Below are the code and all the weights of a small trained network. Each question names an input and a target symbol and asks about switching units off, where a switched-off unit gives its printed mean instead of its output.

import numpy as np


def w(rows, s, z=0):
    codes = np.array(rows[::2]) - 128.0
    scale = np.full(codes.shape[1], s)
    scale[-1] = z or s
    return codes * scale


def norm(h):
    return h / np.sqrt((h * h).mean(-1, keepdims=True) + 1e-5)


def f(y):
    return np.maximum(y, 0)


def softmax(a):
    e = np.exp(a - a.max(-1, keepdims=True))
    return e / e.sum(-1, keepdims=True)


def log_softmax(a):
    a = a - a.max(-1, keepdims=True)
    return a - np.log(np.exp(a).sum(-1, keepdims=True))


def net(x, mask):
    ids = ['ΔΩαηθψ'.index(c) for c in x.split()]
    T = len(ids)
    res = E[ids] + P[:T]
    r = norm(res)
    for j in range(2):
        rows = slice(3 * j, 3 * j + 3)
        q, k, v = (r @ M[0][rows].T for M in (Q, K, V))
        z = softmax(np.where(np.tri(T) > 0, q @ k.T / 3**0.5, -1e9)) @ v
        o = O[0][rows]
        res = res + np.where(mask[j], z, o[:, -1]) @ o[:, :-1]
    y = f(norm(res) @ A[0][:, :-1].T + A[0][:, -1])
    res = res + np.where(mask[2:14], y, B[0][:, -1]) @ B[0][:, :-1]
    return log_softmax(norm(res)[-1] @ U[:, :-1].T + U[:, -1])


Q, K, V, O, A, B = {}, {}, {}, {}, {}, {}
E = w([
[160,109,127,127,159,100,184,126,103,207,122,81],'Δ',
[149,197,119,158,107,168,152,100,102,118,76,196],'Ω',
[124,127,93,112,179,80,154,71,154,144,106,169],'α',
[129,174,255,125,94,160,57,90,195,192,147,126],'η',
[142,67,134,71,171,113,79,125,151,47,53,96],'θ',
[172,122,128,106,153,231,139,37,148,161,122,75],'ψ',
],0.022)
P = w([
[204,119,89,183,104,44,177,7,128,156,94,82],'0',
[162,95,135,102,132,129,133,90,44,185,107,147],'1',
[239,112,174,82,121,127,144,139,123,162,52,121],'2',
[112,226,51,81,152,101,165,179,115,105,168,111],'3',
[196,121,191,100,107,123,170,193,185,115,73,107],'4',
[98,190,71,177,200,168,133,219,136,86,184,47],'5',
[200,109,177,151,70,117,166,200,199,87,113,116],'6',
],0.014)
Q[0] = w([
[104,177,139,99,144,151,105,89,65,210,131,151],'h0',
[237,106,147,103,128,143,193,155,218,118,36,145],'h0',
[66,78,167,139,97,163,103,139,35,157,108,149],'h0',
[120,136,145,137,171,157,136,155,144,151,172,23],'h1',
[8,72,32,120,120,71,130,151,81,131,159,199],'h1',
[87,176,66,96,173,76,172,158,62,91,121,92],'h1',
],0.012)
K[0] = w([
[166,117,118,78,159,185,133,139,110,180,127,176],'h0',
[102,98,181,144,114,106,15,205,161,83,159,115],'h0',
[139,118,74,155,119,131,128,49,45,168,149,127],'h0',
[141,129,179,163,49,187,120,102,164,189,191,79],'h1',
[93,181,7,132,209,79,181,136,7,140,130,124],'h1',
[106,129,87,1,161,84,183,146,107,122,166,99],'h1',
],0.012)
V[0] = w([
[143,115,45,95,85,139,166,159,59,67,74,31],'h0',
[162,179,198,188,112,230,251,137,65,178,199,130],'h0',
[219,140,107,173,165,77,240,195,77,126,85,227],'h0',
[164,92,218,136,209,110,186,127,87,196,114,55],'h1',
[135,254,78,49,148,113,217,137,93,124,135,131],'h1',
[152,116,57,181,145,164,95,19,118,153,112,196],'h1',
],0.007)
O[0] = w([
[126,109,108,93,63,193,208,106,49,80,164,2,106],'h0',
[148,152,62,217,78,176,167,115,132,180,200,143,62],'h0',
[25,84,48,160,75,97,150,75,67,123,135,196,140],'h0',
[86,174,111,158,133,59,206,140,185,73,216,132,255],'h1',
[122,53,114,66,78,185,103,180,92,174,191,191,147],'h1',
[100,149,165,71,228,189,123,207,45,102,106,121,179],'h1',
],0.0077,0.0075)
A[0] = w([
[111,93,79,78,218,147,74,72,93,154,152,187,31],'n0',
[90,202,54,179,73,196,116,112,69,89,125,187,102],'n1',
[165,115,157,171,180,190,82,124,92,132,174,65,55],'n2',
[22,129,39,169,192,123,157,145,64,111,210,141,62],'n3',
[65,120,117,134,49,100,169,92,74,229,172,88,91],'n4',
[123,1,189,54,114,167,132,217,112,119,92,93,168],'n5',
[142,117,38,119,66,222,142,60,114,183,164,72,107],'n6',
[26,78,5,83,194,137,100,148,144,84,175,95,77],'n7',
[134,76,77,112,138,155,213,86,111,171,118,152,110],'n8',
[85,59,105,140,106,209,92,187,107,147,204,106,1],'n9',
[199,88,155,146,15,83,181,67,118,89,20,117,100],'n10',
[238,82,250,188,38,93,67,31,190,215,108,192,85],'n11',
],0.0098,0.0077)
B[0] = w([
[131,132,149,90,57,94,156,63,178,158,71,135,194],'n0',
[110,184,174,153,110,163,132,161,95,141,79,127,196],'n1',
[86,138,136,146,111,92,147,126,161,92,131,109,150],'n2',
[113,151,142,137,114,77,171,123,168,113,147,130,243],'n3',
[175,96,152,113,184,101,109,204,99,128,104,123,180],'n4',
[109,95,137,93,109,119,122,194,133,56,124,57,238],'n5',
[189,144,107,131,187,150,100,119,156,90,146,100,197],'n6',
[151,131,83,206,185,113,113,118,170,68,165,196,214],'n7',
[70,142,82,148,130,135,105,119,129,140,186,128,218],'n8',
[204,218,173,96,145,188,175,176,73,151,131,104,135],'n9',
[107,137,172,67,139,149,110,118,47,73,177,98,204],'n10',
[206,156,145,139,120,97,55,183,234,252,91,165,255],'n11',
],0.014,0.008)
U = w([
[127,115,122,199,156,36,152,175,82,157,181,76,17],'Δ',
[97,163,128,209,139,135,102,142,63,110,70,144,225],'Ω',
[22,119,99,163,103,82,116,80,182,106,111,139,210],'α',
[218,95,169,203,105,82,99,147,164,150,51,119,251],'η',
[151,94,254,129,119,83,143,116,110,58,100,85,189],'θ',
[150,197,75,112,135,172,124,82,175,110,155,61,8],'ψ',
],0.0085,0.0029)

Each question gives the input, a string of symbols that net reads in full, and the target symbol t.
The units are the heads (3 rows each of Q, K, V and O) and the neurons (one row each of A and B). Each row of codes is followed by its name. A weight is (code - 128) times the scale printed after its matrix; where a second scale follows, it is the last column's (O, A, B and U).
mask holds one flag per unit, heads first, then neurons. A switched-off unit (its flag False) gives its mean, the last column of its rows in O or B, instead of its output. The means were averaged over made-up inputs and are rounded, as every weight is.
A unit's drop is (log p(t) with every unit on - log p(t) with that unit switched off) / (log p(t) with every unit on - log p(t) with every unit switched off).
The circuit of an input: a set's keep is (log p(t) with only the set's units on - log p(t) with every unit switched off) / (log p(t) with every unit on - log p(t) with every unit switched off). Starting from the 12 units with the biggest drops (on a tie, the unit counted first), units are removed one at a time, each time the one whose removal leaves the highest keep (on an exact tie, the one counted first), for as long as the keep stays at least 0.8.
circuit, biggest first: the units of the circuit, biggest drop first
most important unit: the unit with the biggest drop
top k neurons: the k neurons with the biggest drops, biggest first
which heads matter: for each layer, one digit per head in row order, 1 if its drop is at least 0.15 and else 0, layers parted by /
drop when u is switched off: that unit's drop, to one decimal
input θ ψ ψ η, target η: most important unit : h1
input α η α θ α η, target α: circuit, biggest first : h0, n11
input ψ Δ η α η α, target η: circuit, biggest first : h0, h1
input Δ η α ψ η ψ, target η: which heads matter : 11
input ψ η α θ ψ ψ α, target θ: which heads matter : 10
input η Δ Ω α Ω α, target Ω: top 2 neurons : n1, n9
input Ω Δ Δ, target Δ: which heads matter : 00
input θ ψ Δ, target θ: which heads matter : 10
input ψ Ω Δ, target Δ: which heads matter : 10
input ψ η Ω η, target Ω: which heads matter : 10
input η θ α α ψ α, target ψ: which heads matter : 11
input α α η α, target η: top 2 neurons : n0, n10
input η Δ α ψ θ α Δ, target θ: which heads matter : 00
input ψ θ ψ, target θ: circuit, biggest first : h0
input α ψ α Δ Ω, target Ω: which heads matter : 10
input α Δ η η, target η: top 2 neurons : n11, n8
input Ω ψ Ω ψ α ψ, target α: drop when h1 is switched off : 0.1
input η α ψ η α η, target α: drop when n8 is switched off : -0.2
input Δ Ω θ α Ω, target θ: drop when n2 is switched off : 0.0
input Δ ψ ψ, target ψ: drop when h0 is switched off : 0.2
